Below are the code and all the weights of a small trained network. Each question names an input and a class and asks about switching units off, where a switched-off unit gives its printed mean instead of its output.

import numpy as np


def w(rows, s, z=0):
    codes = np.array(rows[::2]) - 128.0
    scale = np.full(codes.shape[1], s)
    scale[-1] = z or s
    return codes * scale


def f(y):
    return y / 2 * (1 + np.tanh(0.7978845608 * (y + 0.044715 * y**3)))


def log_softmax(a):
    a = a - a.max(-1, keepdims=True)
    return a - np.log(np.exp(a).sum(-1, keepdims=True))


def net(x, mask):
    res = np.array(x, float).reshape(1, 8) / 4 @ E
    y = f(res @ A[0][:, :-1].T + A[0][:, -1])
    res = res + np.where(mask, y, B[0][:, -1]) @ B[0][:, :-1]
    return log_softmax(res[-1] @ U[:, :-1].T + U[:, -1])


A, B = {}, {}
E = w([
[128,130,128,127,129,129,129,127,129,128],'x0',
[21,141,226,106,133,132,136,164,144,140],'x1',
[128,130,128,126,134,130,126,129,127,126],'x2',
[127,128,128,129,131,127,127,128,126,127],'x3',
[112,60,123,196,141,109,136,185,41,130],'x4',
[129,127,128,128,127,127,127,129,127,130],'x5',
[148,94,116,112,123,146,4,168,147,95],'x6',
[129,128,127,127,125,127,129,129,130,127],'x7',
],0.011)
A[0] = w([
[197,92,67,206,139,117,149,129,35,131,206],'neuron 0',
[135,174,133,106,133,130,253,31,160,136,227],'neuron 1',
[222,169,85,85,145,152,65,55,185,120,255],'neuron 2',
[49,179,187,58,132,137,95,114,210,130,151],'neuron 3',
[47,113,174,174,154,123,184,201,43,136,140],'neuron 4',
[126,78,129,142,134,134,12,233,114,126,80],'neuron 5',
],0.015,0.0045)
B[0] = w([
[208,152,86,152,159,153,104,82,48,103,240],'neuron 0',
[53,137,117,153,122,87,111,18,110,152,241],'neuron 1',
[150,94,39,113,89,99,156,157,222,153,248],'neuron 2',
[173,179,214,60,156,172,127,123,144,104,228],'neuron 3',
[107,104,158,152,123,135,244,200,100,154,237],'neuron 4',
[77,95,139,111,113,126,3,182,128,90,222],'neuron 5',
],0.019)
U = w([
[100,145,70,158,87,56,99,49,166,174,146],'0',
[174,177,120,177,202,145,161,82,60,131,193],'1',
[69,206,221,86,165,126,151,69,148,157,210],'2',
[88,104,167,160,123,120,222,180,121,196,82],'3',
[162,86,79,98,76,106,127,188,210,144,174],'4',
[159,98,96,157,140,134,41,153,97,72,98],'5',
[181,166,186,56,155,183,72,166,188,70,114],'6',
[3,93,220,137,127,132,86,199,104,112,7],'7',
],0.0055,0.0016)

Each question gives the input, the list of numbers given to net, and the class t.
The units are the neurons (one row each of A and B). Each row of codes is followed by its name. A weight is (code - 128) times the scale printed after its matrix; where a second scale follows, it is the last column's (A, B and U).
mask holds one flag per neuron, in row order. A switched-off neuron (its flag False) gives its mean, the last column of its row in B, instead of its output. The means were averaged over made-up inputs and are rounded, as every weight is.
A unit's drop is (log p(t) with every unit on - log p(t) with that unit switched off) / (log p(t) with every unit on - log p(t) with every unit switched off).
The circuit of an input: a set's keep is (log p(t) with only the set's units on - log p(t) with every unit switched off) / (log p(t) with every unit on - log p(t) with every unit switched off). Starting from all 6 units, units are removed one at a time, each time the one whose removal leaves the highest keep (on an exact tie, the one counted first), for as long as the keep stays at least 0.8.
circuit, biggest first: the units of the circuit, biggest drop first
unit that matters most: the unit with the biggest drop
k most important neurons: the k neurons with the biggest drops, biggest first
drop when u is switched off: that unit's drop, to one decimal
input [-1,-2,-4,-7,-1,6,-4,8], class 0: unit that matters most => neuron 3
input [6,4,0,-1,-4,1,2,-4], class 6: 3 most important neurons => (neuron 1; neuron 3; neuron 4)
input [0,0,-5,-5,-3,-7,-8,7], class 0: 3 most important neurons => (neuron 1; neuron 3; neuron 4)
input [-2,1,-8,-2,0,1,1,-8], class 6: 2 most important neurons => (neuron 1; neuron 4)
input [1,3,-1,-7,-6,-8,-1,3], class 2: circuit, biggest first => (neuron 3; neuron 1)
input [5,-1,8,-5,-1,-1,2,4], class 4: circuit, biggest first => (neuron 1; neuron 3)
input [-7,4,-1,-7,1,-4,-6,-4], class 3: 2 most important neurons => (neuron 4; neuron 5)
input [3,1,5,8,-1,2,3,-4], class 6: 3 most important neurons => (neuron 1; neuron 4; neuron 2)
input [2,7,-2,-4,-1,-8,2,-5], class 6: 2 most important neurons => (neuron 3; neuron 1)
input [6,0,-8,6,-2,-3,3,1], class 4: 2 most important neurons => (neuron 1; neuron 0)
input [-3,5,-8,-5,1,6,-2,4], class 3: 3 most important neurons => (neuron 4; neuron 5; neuron 0)
input [-8,7,1,-7,-1,-2,0,7], class 2: 3 most important neurons => (neuron 3; neuron 5; neuron 2)
input [-5,-7,-1,3,0,0,7,0], class 4: 2 most important neurons => (neuron 2; neuron 1)
input [2,-1,2,-1,-5,-6,-8,-1], class 0: circuit, biggest first => (neuron 1)
input [-7,-3,-7,-7,0,6,4,-6], class 4: 3 most important neurons => (neuron 2; neuron 1; neuron 3)
input [-4,1,-6,6,-3,-7,6,-7], class 6: 4 most important neurons => (neuron 3; neuron 4; neuron 1; neuron 5)
input [-1,7,0,-7,-1,7,2,-5], class 6: 2 most important neurons => (neuron 3; neuron 1)
input [-1,8,7,-2,-3,-5,1,-2], class 6: drop when neuron 1 is switched off => 1.7
input [-7,1,7,-3,5,-2,-5,7], class 3: drop when neuron 3 is switched off => 0.2
input [2,4,2,5,3,-2,5,-1], class 7: drop when neuron 5 is switched off => 0.0
input [2,-1,7,-8,5,4,-7,6], class 1: circuit, biggest first => (neuron 0)
